Here is a tiny trained network, its code and every weight. The questions are about switching its units off for an input and a class, where a switched-off unit gives its printed mean instead of its output.

import numpy as np


def w(rows, s, z=0):
    codes = np.array(rows[::2]) - 128.0
    scale = np.full(codes.shape[1], s)
    scale[-1] = z or s
    return codes * scale


def f(y):
    return np.maximum(y, 0)


def log_softmax(a):
    a = a - a.max(-1, keepdims=True)
    return a - np.log(np.exp(a).sum(-1, keepdims=True))


def net(x, mask):
    res = np.array(x, float).reshape(1, 3) / 4 @ E
    y = f(res @ A[0][:, :-1].T + A[0][:, -1])
    res = res + np.where(mask, y, B[0][:, -1]) @ B[0][:, :-1]
    return log_softmax(res[-1] @ U[:, :-1].T + U[:, -1])


A, B = {}, {}
E = w([
[220,99,69,90],'x0',
[217,166,197,200],'x1',
[148,191,160,2],'x2',
],0.0081)
A[0] = w([
[116,132,204,24,114],'neuron 1',
[222,56,50,106,129],'neuron 2',
[218,90,77,92,125],'neuron 3',
[195,77,90,85,121],'neuron 4',
[70,82,48,71,14],'neuron 5',
[59,109,71,98,40],'neuron 6',
[51,138,25,93,38],'neuron 7',
[120,72,118,191,118],'neuron 8',
[192,171,35,114,110],'neuron 9',
[96,89,209,206,135],'neuron 10',
[236,58,63,90,106],'neuron 11',
[173,186,182,164,81],'neuron 12',
[208,138,29,136,104],'neuron 13',
[120,235,151,80,76],'neuron 14',
[133,162,155,50,5],'neuron 15',
[38,107,32,70,34],'neuron 16',
[86,36,74,182,123],'neuron 17',
[117,185,193,21,114],'neuron 18',
[211,146,190,188,40],'neuron 19',
[30,168,178,156,201],'neuron 20',
[173,159,98,21,117],'neuron 21',
[65,96,66,94,43],'neuron 22',
[69,124,3,74,44],'neuron 23',
[242,206,186,200,76],'neuron 24',
[130,200,124,19,109],'neuron 25',
[71,205,189,110,138],'neuron 26',
[72,77,88,84,9],'neuron 27',
[87,89,51,196,135],'neuron 28',
],0.0071,0.0023)
B[0] = w([
[179,73,42,221,211],'neuron 1',
[40,215,100,242,226],'neuron 2',
[16,196,120,216,203],'neuron 3',
[68,195,97,236,191],'neuron 4',
[206,225,225,72,217],'neuron 5',
[213,218,164,123,200],'neuron 6',
[254,238,197,66,220],'neuron 7',
[247,91,62,151,208],'neuron 8',
[57,197,95,220,183],'neuron 9',
[199,193,47,193,220],'neuron 10',
[83,237,100,225,221],'neuron 11',
[201,224,156,70,192],'neuron 12',
[70,207,91,220,198],'neuron 13',
[189,45,22,210,189],'neuron 14',
[225,95,45,144,173],'neuron 15',
[212,223,194,66,243],'neuron 16',
[237,66,38,171,241],'neuron 17',
[154,43,19,196,227],'neuron 18',
[204,184,165,11,214],'neuron 19',
[75,242,32,229,229],'neuron 20',
[124,100,27,201,218],'neuron 21',
[210,219,131,84,204],'neuron 22',
[173,238,225,57,233],'neuron 23',
[234,216,220,54,254],'neuron 24',
[188,90,30,220,226],'neuron 25',
[69,117,39,245,196],'neuron 26',
[230,208,194,56,191],'neuron 27',
[211,66,37,177,235],'neuron 28',
],0.0045,0.0049)
U = w([
[223,230,210,83,107],'0',
[157,50,2,231,129],'1',
[47,171,73,247,190],'2',
[75,85,95,159,152],'3',
[54,31,213,51,3],'4',
],0.0058,0.0033)

Each question gives the input, the list of numbers given to net, and the class t.
The units are the neurons (one row each of A and B). Each row of codes is followed by its name. A weight is (code - 128) times the scale printed after its matrix; where a second scale follows, it is the last column's (A, B and U).
mask holds one flag per neuron, in row order. A switched-off neuron (its flag False) gives its mean, the last column of its row in B, instead of its output. The means were averaged over made-up inputs and are rounded, as every weight is.
A unit's drop is (log p(t) with every unit on - log p(t) with that unit switched off) / (log p(t) with every unit on - log p(t) with every unit switched off).
The circuit of an input: a set's keep is (log p(t) with only the set's units on - log p(t) with every unit switched off) / (log p(t) with every unit on - log p(t) with every unit switched off). Starting from the 12 units with the biggest drops (on a tie, the unit counted first), units are removed one at a time, each time the one whose removal leaves the highest keep (on an exact tie, the one counted first), for as long as the keep stays at least 0.8.
units of the circuit, in order: the units of the circuit, biggest drop first
k most important neurons: the k neurons with the biggest drops, biggest first
drop of u: that unit's drop, to one decimal
input [8,2,-7], class 2: units of the circuit, in order	neuron 2; neuron 11; neuron 3
input [-8,6,5], class 2: units of the circuit, in order	neuron 26
input [6,1,-5], class 2: units of the circuit, in order	neuron 2; neuron 11; neuron 3
input [-6,4,4], class 2: units of the circuit, in order	neuron 26; neuron 20
input [-5,6,-4], class 0: units of the circuit, in order	neuron 24; neuron 19
input [-7,-3,-7], class 1: units of the circuit, in order	neuron 17; neuron 28
input [-6,8,-8], class 0: 3 most important neurons	neuron 24; neuron 19; neuron 12
input [7,-6,7], class 1: 3 most important neurons	neuron 21; neuron 25; neuron 18
input [7,-1,-4], class 2: drop of neuron 2	0.2
input [3,-6,-6], class 0: drop of neuron 7	0.1
input [2,1,8], class 1: drop of neuron 21	0.0
